Here is a tiny trained network, its code and every weight. The questions are about switching its units off for an input and a class, where a switched-off unit gives its printed mean instead of its output.

import numpy as np


def w(rows, s, z=0):
    codes = np.array(rows[::2]) - 128.0
    scale = np.full(codes.shape[1], s)
    scale[-1] = z or s
    return codes * scale


def norm(h):
    return h / np.sqrt((h * h).mean(-1, keepdims=True) + 1e-5)


def f(y):
    return y / 2 * (1 + np.tanh(0.7978845608 * (y + 0.044715 * y**3)))


def log_softmax(a):
    a = a - a.max(-1, keepdims=True)
    return a - np.log(np.exp(a).sum(-1, keepdims=True))


def net(x, mask):
    res = np.array(x, float).reshape(1, 5) / 4 @ E
    u = 0
    for l in range(2):
        y = f(norm(res) @ A[l][:, :-1].T + A[l][:, -1])
        res = res + np.where(mask[u : u + 5], y, B[l][:, -1]) @ B[l][:, :-1]
        u += 5
    return log_softmax(norm(res)[-1] @ U[:, :-1].T + U[:, -1])


A, B = {}, {}
E = w([
[122,110,119,144,112,138,120,123],'x0',
[38,112,138,141,213,143,106,254],'x1',
[158,216,76,120,130,173,39,160],'x2',
[69,183,71,123,156,120,174,91],'x3',
[158,127,105,99,98,161,211,227],'x4',
],0.0072)
A[0] = w([
[130,165,93,75,105,171,34,149,66],'L0N1',
[18,189,42,161,144,47,159,128,164],'L0N2',
[82,145,227,166,181,114,33,41,4],'L0N3',
[183,19,190,70,130,81,2,178,64],'L0N4',
[71,15,164,96,112,63,169,89,84],'L0N5',
],0.0064,0.0034)
B[0] = w([
[150,102,113,217,188,115,211,138,182],'L0N1',
[88,107,196,139,65,222,106,70,253],'L0N2',
[179,15,29,1,130,155,129,162,215],'L0N3',
[57,237,185,97,87,229,151,76,218],'L0N4',
[222,163,134,176,234,135,151,163,228],'L0N5',
],0.009,0.004)
A[1] = w([
[229,111,59,107,47,46,144,65,6],'L1N1',
[210,217,125,164,25,56,171,56,26],'L1N2',
[164,191,33,171,125,171,57,135,83],'L1N3',
[182,181,145,78,37,201,216,183,118],'L1N4',
[117,59,36,2,114,132,202,210,213],'L1N5',
],0.0065,0.0027)
B[1] = w([
[49,110,79,105,172,140,114,205,209],'L1N1',
[71,124,186,145,132,164,84,244,230],'L1N2',
[225,74,196,139,164,61,198,99,176],'L1N3',
[94,135,101,123,134,81,106,33,253],'L1N4',
[184,101,66,92,98,102,67,97,209],'L1N5',
],0.011,0.0048)
U = w([
[159,101,15,54,102,78,93,41,189],'0',
[31,141,154,131,133,135,87,217,7],'1',
[234,158,160,225,213,80,214,87,124],'2',
[89,217,195,123,36,161,149,1,196],'3',
],0.0097,0.0019)

Each question gives the input, the list of numbers given to net, and the class t.
The units are the neurons (one row each of A and B). Each row of codes is followed by its name. A weight is (code - 128) times the scale printed after its matrix; where a second scale follows, it is the last column's (A, B and U).
mask holds one flag per neuron, layer by layer. A switched-off neuron (its flag False) gives its mean, the last column of its row in B, instead of its output. The means were averaged over made-up inputs and are rounded, as every weight is.
A unit's drop is (log p(t) with every unit on - log p(t) with that unit switched off) / (log p(t) with every unit on - log p(t) with every unit switched off).
The circuit of an input: a set's keep is (log p(t) with only the set's units on - log p(t) with every unit switched off) / (log p(t) with every unit on - log p(t) with every unit switched off). Starting from all 10 units, units are removed one at a time, each time the one whose removal leaves the highest keep (on an exact tie, the one counted first), for as long as the keep stays at least 0.8.
units of the circuit, in order: the units of the circuit, biggest drop first
unit that matters most: the unit with the biggest drop
k most important neurons: the k neurons with the biggest drops, biggest first
top k neurons in layer l: the k neurons of layer l with the biggest drops, biggest first
input [8,5,-7,4,-1], class 2: top 2 neurons in layer 0 => L0N5; L0N4
input [-8,5,4,8,2], class 3: 3 most important neurons => L0N2; L1N2; L1N1
input [3,-4,6,-2,2], class 2: unit that matters most => L1N3
input [-4,-8,8,6,4], class 1: 4 most important neurons => L1N2; L1N1; L0N3; L0N5
input [2,3,0,-8,-7], class 3: 2 most important neurons => L0N4; L1N1
input [0,5,5,7,2], class 3: units of the circuit, in order => L0N2; L1N2
input [-6,5,-4,6,5], class 3: 4 most important neurons => L0N2; L0N3; L1N2; L1N1
input [-3,8,-8,8,8], class 0: 3 most important neurons => L1N5; L1N2; L0N4
input [-3,4,-4,5,6], class 0: top 2 neurons in layer 1 => L1N5; L1N2
input [-3,-6,-8,3,-6], class 2: 3 most important neurons => L0N5; L1N5; L1N4
input [-3,1,5,7,-2], class 3: 2 most important neurons => L0N2; L0N5
input [6,-8,0,6,-2], class 1: units of the circuit, in order => L1N2; L1N1
input [-1,1,-4,3,0], class 2: 2 most important neurons => L0N5; L0N4
input [5,-8,-4,3,-5], class 1: unit that matters most => L1N2
input [-4,1,7,-7,-6], class 2: top 2 neurons in layer 0 => L0N1; L0N2
input [-1,4,-6,8,7], class 3: 3 most important neurons => L0N2; L0N3; L1N1
input [-5,-8,8,3,0], class 1: top 2 neurons in layer 0 => L0N5; L0N4
input [-7,-2,3,3,-1], class 2: 2 most important neurons => L0N4; L1N3
input [2,-8,-1,8,1], class 1: units of the circuit, in order => L1N2; L1N1
input [5,-8,-3,-3,-7], class 1: unit that matters most => L1N1
input [2,-3,4,-4,0], class 2: top 2 neurons in layer 0 => L0N1; L0N2
input [-4,5,8,-5,-1], class 2: units of the circuit, in order => L1N3; L0N1
input [-8,1,3,-8,4], class 3: top 2 neurons in layer 0 => L0N4; L0N3
input [-2,2,7,-3,7], class 0: 2 most important neurons => L1N5; L0N5
input [-2,7,-8,-4,-8], class 0: 2 most important neurons => L0N3; L1N2
input [7,-1,-4,-6,0], class 3: top 2 neurons in layer 0 => L0N4; L0N1
input [-3,0,-4,-8,0], class 3: unit that matters most => L0N4
input [-2,4,-4,-3,-4], class 0: top 3 neurons in layer 0 => L0N3; L0N2; L0N1
